Here is a tiny trained network, its code and every weight. The questions are about switching its units off for an input and a target symbol, where a switched-off unit gives its printed mean instead of its output.

import numpy as np


def w(rows, s, z=0):
    codes = np.array(rows[::2]) - 128.0
    scale = np.full(codes.shape[1], s)
    scale[-1] = z or s
    return codes * scale


def norm(h):
    return h / np.sqrt((h * h).mean(-1, keepdims=True) + 1e-5)


def softmax(a):
    e = np.exp(a - a.max(-1, keepdims=True))
    return e / e.sum(-1, keepdims=True)


def log_softmax(a):
    a = a - a.max(-1, keepdims=True)
    return a - np.log(np.exp(a).sum(-1, keepdims=True))


def net(x, mask):
    ids = ['ΔΠΦΩαβγεζημξστ'.index(c) for c in x.split()]
    T = len(ids)
    res = E[ids] + P[:T]
    u = 0
    for l in range(2):
        r = norm(res)
        for j in range(3):
            rows = slice(3 * j, 3 * j + 3)
            q, k, v = (r @ M[l][rows].T for M in (Q, K, V))
            z = softmax(np.where(np.tri(T) > 0, q @ k.T / 3**0.5, -1e9)) @ v
            o = O[l][rows]
            res = res + np.where(mask[u + j], z, o[:, -1]) @ o[:, :-1]
        u += 3
    return log_softmax(norm(res)[-1] @ U[:, :-1].T + U[:, -1])


Q, K, V, O = {}, {}, {}, {}
E = w([
[131,61,200,94,80,163,167,110,80,99,59,112],'Δ',
[149,109,134,87,166,19,207,108,134,128,200,59],'Π',
[50,72,137,180,52,65,141,89,141,139,159,91],'Φ',
[48,173,75,146,203,119,92,69,71,175,107,253],'Ω',
[165,131,230,72,130,94,180,130,124,156,122,103],'α',
[169,101,155,98,104,89,227,105,82,133,115,120],'β',
[218,165,124,188,223,172,139,118,100,181,174,180],'γ',
[64,113,218,71,159,166,177,188,3,107,204,83],'ε',
[168,105,143,90,228,188,83,105,88,112,98,239],'ζ',
[92,52,248,114,108,93,162,103,69,103,237,194],'η',
[254,118,66,118,113,135,65,171,100,78,144,177],'μ',
[151,118,252,161,68,160,160,147,99,150,111,122],'ξ',
[138,81,132,119,164,127,220,129,111,83,131,57],'σ',
[112,124,142,149,87,86,160,206,54,178,104,100],'τ',
],0.019)
P = w([
[98,45,98,40,130,178,228,183,180,177,210,224],'0',
[140,8,126,104,70,133,116,39,39,191,184,120],'1',
[132,35,108,168,128,81,137,195,137,177,95,144],'2',
[107,170,170,121,61,104,177,134,96,58,171,182],'3',
[170,69,123,100,84,138,90,38,35,179,151,86],'4',
[139,64,115,172,153,82,112,176,146,154,90,129],'5',
[122,196,156,122,88,109,162,126,101,50,158,172],'6',
[178,111,107,114,89,142,76,33,37,160,140,69],'7',
[144,91,115,186,167,93,94,162,152,131,84,124],'8',
[122,223,137,145,105,109,141,128,118,39,138,160],'9',
[188,154,96,128,110,157,67,42,50,135,125,52],'10',
[163,111,127,187,187,87,89,153,150,118,81,111],'11',
[90,223,166,108,67,104,173,123,84,56,160,196],'12',
],0.018)
Q[0] = w([
[127,159,109,106,115,40,197,67,49,110,85,144],'0.h0',
[36,153,156,115,214,35,126,202,134,43,171,192],'0.h0',
[171,112,64,102,163,113,64,52,86,198,167,28],'0.h0',
[63,159,129,103,134,54,148,160,133,68,124,221],'0.h1',
[170,44,83,150,182,125,80,134,117,201,131,87],'0.h1',
[135,122,191,159,136,124,201,178,185,82,104,153],'0.h1',
[103,165,95,108,72,123,116,24,14,123,147,115],'0.h2',
[148,29,130,118,190,142,19,3,90,201,87,69],'0.h2',
[50,91,110,23,203,172,130,118,125,166,79,103],'0.h2',
],0.035)
K[0] = w([
[152,94,90,86,139,78,252,77,58,137,130,200],'0.h0',
[5,82,165,72,79,72,181,124,163,159,239,87],'0.h0',
[176,221,98,128,222,44,49,114,44,123,118,134],'0.h0',
[114,45,141,93,31,63,195,169,91,136,155,97],'0.h1',
[194,208,113,182,156,52,84,102,81,90,75,102],'0.h1',
[102,100,200,137,89,86,189,154,151,107,93,41],'0.h1',
[155,188,25,124,158,220,58,158,129,162,163,220],'0.h2',
[196,202,117,227,190,95,4,30,118,38,62,131],'0.h2',
[119,136,158,148,194,101,85,218,18,100,113,130],'0.h2',
],0.033)
V[0] = w([
[165,141,152,147,126,92,110,163,157,158,149,93],'0.h0',
[103,113,177,128,173,102,158,135,95,136,78,139],'0.h0',
[147,132,140,146,166,154,101,127,149,108,98,126],'0.h0',
[121,99,76,108,129,100,130,154,61,67,125,86],'0.h1',
[205,110,152,171,53,145,166,148,125,161,156,98],'0.h1',
[107,65,141,67,87,212,130,164,177,83,141,89],'0.h1',
[200,79,191,191,159,163,121,161,161,82,191,125],'0.h2',
[26,196,143,138,197,166,149,173,45,187,137,81],'0.h2',
[191,97,62,44,61,136,3,235,112,50,152,152],'0.h2',
],0.032)
O[0] = w([
[96,97,165,50,125,152,135,151,99,143,107,142,105],'0.h0',
[97,170,89,118,189,113,112,97,64,150,118,129,157],'0.h0',
[161,182,139,78,144,165,119,151,155,129,53,99,2],'0.h0',
[128,89,76,153,129,117,129,163,75,62,125,147,157],'0.h1',
[179,139,129,144,101,148,103,135,28,185,106,187,244],'0.h1',
[155,170,98,59,138,215,151,142,161,113,119,103,127],'0.h1',
[154,102,124,179,59,61,217,118,90,119,120,134,137],'0.h2',
[140,192,132,144,125,192,143,219,100,138,206,69,73],'0.h2',
[110,23,161,125,144,231,250,60,153,120,69,140,68],'0.h2',
],0.017,0.024)
Q[1] = w([
[94,168,116,130,66,162,141,59,89,126,132,78],'1.h0',
[69,168,132,145,69,196,108,103,112,68,138,155],'1.h0',
[110,139,141,144,117,153,132,150,102,126,163,135],'1.h0',
[145,216,164,143,142,153,148,83,106,48,167,202],'1.h1',
[143,108,73,176,148,112,124,139,132,164,102,65],'1.h1',
[80,158,115,121,87,116,103,60,115,139,131,64],'1.h1',
[71,154,121,169,154,85,140,189,168,130,178,179],'1.h2',
[120,2,137,198,166,117,93,125,143,179,61,115],'1.h2',
[135,173,215,180,125,125,154,126,138,154,117,145],'1.h2',
],0.043)
K[1] = w([
[159,118,49,63,100,173,193,89,133,230,146,58],'1.h0',
[158,123,48,64,161,206,215,158,191,207,193,173],'1.h0',
[146,138,103,118,93,147,146,151,122,175,185,176],'1.h0',
[160,136,35,78,180,175,221,133,214,248,225,180],'1.h1',
[144,114,113,208,119,79,85,169,75,75,74,135],'1.h1',
[105,163,118,156,126,101,67,82,69,156,136,54],'1.h1',
[153,183,192,164,136,46,102,215,76,148,156,215],'1.h2',
[135,100,221,201,105,91,64,29,31,56,64,4],'1.h2',
[167,160,214,154,70,130,167,145,182,155,95,134],'1.h2',
],0.03)
V[1] = w([
[97,87,44,72,190,126,189,173,185,166,115,174],'1.h0',
[197,147,131,159,145,109,150,254,180,153,135,159],'1.h0',
[132,133,111,92,138,119,72,180,70,105,154,148],'1.h0',
[112,99,78,152,175,102,172,163,181,251,79,176],'1.h1',
[158,92,176,137,134,113,118,165,98,175,198,135],'1.h1',
[102,179,85,123,175,102,192,217,186,148,150,170],'1.h1',
[61,90,79,155,71,142,118,80,126,93,133,116],'1.h2',
[97,83,80,97,82,173,117,169,205,199,134,129],'1.h2',
[96,173,16,193,100,130,195,132,143,167,63,148],'1.h2',
],0.035)
O[1] = w([
[98,75,95,116,169,63,125,159,74,235,151,71,94],'1.h0',
[145,20,118,119,96,89,61,110,55,97,125,95,142],'1.h0',
[124,77,216,96,155,142,152,82,183,96,159,82,245],'1.h0',
[75,90,147,186,132,142,109,210,168,109,138,166,152],'1.h1',
[111,203,103,145,184,121,186,159,163,137,48,85,253],'1.h1',
[125,119,138,97,95,140,126,203,231,110,100,253,124],'1.h1',
[71,184,140,68,83,171,128,172,117,74,85,133,152],'1.h2',
[134,174,212,174,160,106,113,85,27,87,59,162,84],'1.h2',
[106,155,171,151,154,142,64,101,139,74,91,20,164],'1.h2',
],0.016,0.03)
U = w([
[96,217,32,118,130,137,157,165,159,151,58,117,166],'Δ',
[99,96,117,55,114,29,188,201,160,142,116,131,95],'Π',
[36,149,148,158,185,154,90,87,203,104,193,98,120],'Φ',
[73,119,107,149,83,162,43,234,125,219,126,177,187],'Ω',
[220,191,177,159,35,121,169,99,155,202,138,77,160],'α',
[125,148,45,89,162,85,78,53,60,180,129,108,124],'β',
[188,102,160,167,171,70,114,139,165,254,86,167,111],'γ',
[130,147,169,187,202,152,205,197,79,111,182,117,61],'ε',
[112,69,117,149,137,159,177,58,153,132,88,163,216],'ζ',
[147,155,97,107,125,175,130,148,204,117,182,238,203],'η',
[201,72,83,67,121,129,68,158,154,99,50,81,160],'μ',
[125,200,198,80,129,105,100,116,116,112,86,187,143],'ξ',
[215,180,42,50,159,129,236,113,108,31,195,138,107],'σ',
[168,55,91,236,179,82,62,240,130,77,7,107,3],'τ',
],0.008,0.0045)

Each question gives the input, a string of symbols that net reads in full, and the target symbol t.
The units are the heads (3 rows each of Q, K, V and O). Each row of codes is followed by its name. A weight is (code - 128) times the scale printed after its matrix; where a second scale follows, it is the last column's (O and U).
mask holds one flag per head, layer by layer. A switched-off head (its flag False) gives its mean, the last column of its rows in O, instead of its output. The means were averaged over made-up inputs and are rounded, as every weight is.
A unit's drop is (log p(t) with every unit on - log p(t) with that unit switched off) / (log p(t) with every unit on - log p(t) with every unit switched off).
The circuit of an input: a set's keep is (log p(t) with only the set's units on - log p(t) with every unit switched off) / (log p(t) with every unit on - log p(t) with every unit switched off). Starting from all 6 units, units are removed one at a time, each time the one whose removal leaves the highest keep (on an exact tie, the one counted first), for as long as the keep stays at least 0.8.
units of the circuit, in order: the units of the circuit, biggest drop first
most important unit: the unit with the biggest drop
which heads matter: for each layer, one digit per head in row order, 1 if its drop is at least 0.15 and else 0, layers parted by /
drop of u: that unit's drop, to one decimal
input Φ Φ μ μ Φ τ Φ α β Φ η Φ τ, target ξ: units of the circuit, in order -> [0.h1, 1.h2, 1.h1]
input α τ Φ Φ ξ β, target β: most important unit -> 0.h0
input Δ Φ Φ τ Π α Φ Φ Π Φ, target β: which heads matter -> 010 / 111
input μ σ Φ Φ Φ ξ γ τ τ ζ Φ τ ξ, target ζ: which heads matter -> 001 / 000
input η β Φ Φ Φ ζ ε, target Δ: units of the circuit, in order -> [1.h0, 0.h2, 0.h1]
input ε Φ β β, target σ: which heads matter -> 011 / 010
input Φ Φ Φ ζ, target ξ: which heads matter -> 111 / 011
input τ Φ Φ τ Π β τ Φ Φ α Φ γ, target γ: which heads matter -> 110 / 001
input Φ α β Π Π, target σ: units of the circuit, in order -> [1.h0, 1.h2, 1.h1]
input Φ ζ β Φ τ Φ Φ Φ ζ Φ Φ, target Δ: units of the circuit, in order -> [1.h0, 0.h2, 0.h0]
input β Φ Φ τ, target Φ: which heads matter -> 111 / 111
input Φ τ γ Φ τ τ Φ ζ Π, target Π: which heads matter -> 111 / 001
input γ μ μ β Π Φ τ Φ β ζ ξ, target Δ: units of the circuit, in order -> [1.h0, 0.h2]
input η Φ Φ Π τ β η Φ μ Φ, target Δ: which heads matter -> 011 / 100
input μ Φ μ β Φ ε Ω τ, target Φ: units of the circuit, in order -> [0.h1]
input ξ Φ β Φ, target α: units of the circuit, in order -> [0.h1, 0.h2]
input Δ τ τ τ Π Φ Φ Ω, target Φ: which heads matter -> 011 / 000
input τ σ Φ, target Φ: units of the circuit, in order -> [1.h0, 1.h2, 0.h1, 0.h0]
input Π τ Δ Φ Ω μ β ζ Φ Π η Φ τ, target Π: which heads matter -> 011 / 110
input Φ γ Π Φ τ α Φ Φ Φ β, target ξ: most important unit -> 0.h1
input ζ Φ τ Φ γ β Π, target Ω: which heads matter -> 011 / 110
input α β Φ Φ ξ, target γ: units of the circuit, in order -> [0.h1, 1.h2, 1.h1, 0.h2]
input ε β Φ β Π Π Φ Φ ζ Φ α τ η, target σ: units of the circuit, in order -> [0.h2, 1.h1, 0.h1]
input ξ Φ Π, target Π: which heads matter -> 111 / 101
input τ Φ τ Π Φ ξ ζ τ ξ Φ ζ β γ, target ε: which heads matter -> 101 / 101
input Φ β μ Φ η, target ζ: which heads matter -> 001 / 000
input Π β η α β Φ μ α α ε η, target ζ: most important unit -> 0.h2
input β Φ τ Φ Π Ω ζ β, target Δ: which heads matter -> 000 / 100
input Π μ Φ Φ, target Π: drop of 1.h1 -> 0.3
input α γ μ μ Φ τ τ Φ ζ Φ, target γ: drop of 0.h1 -> 0.7
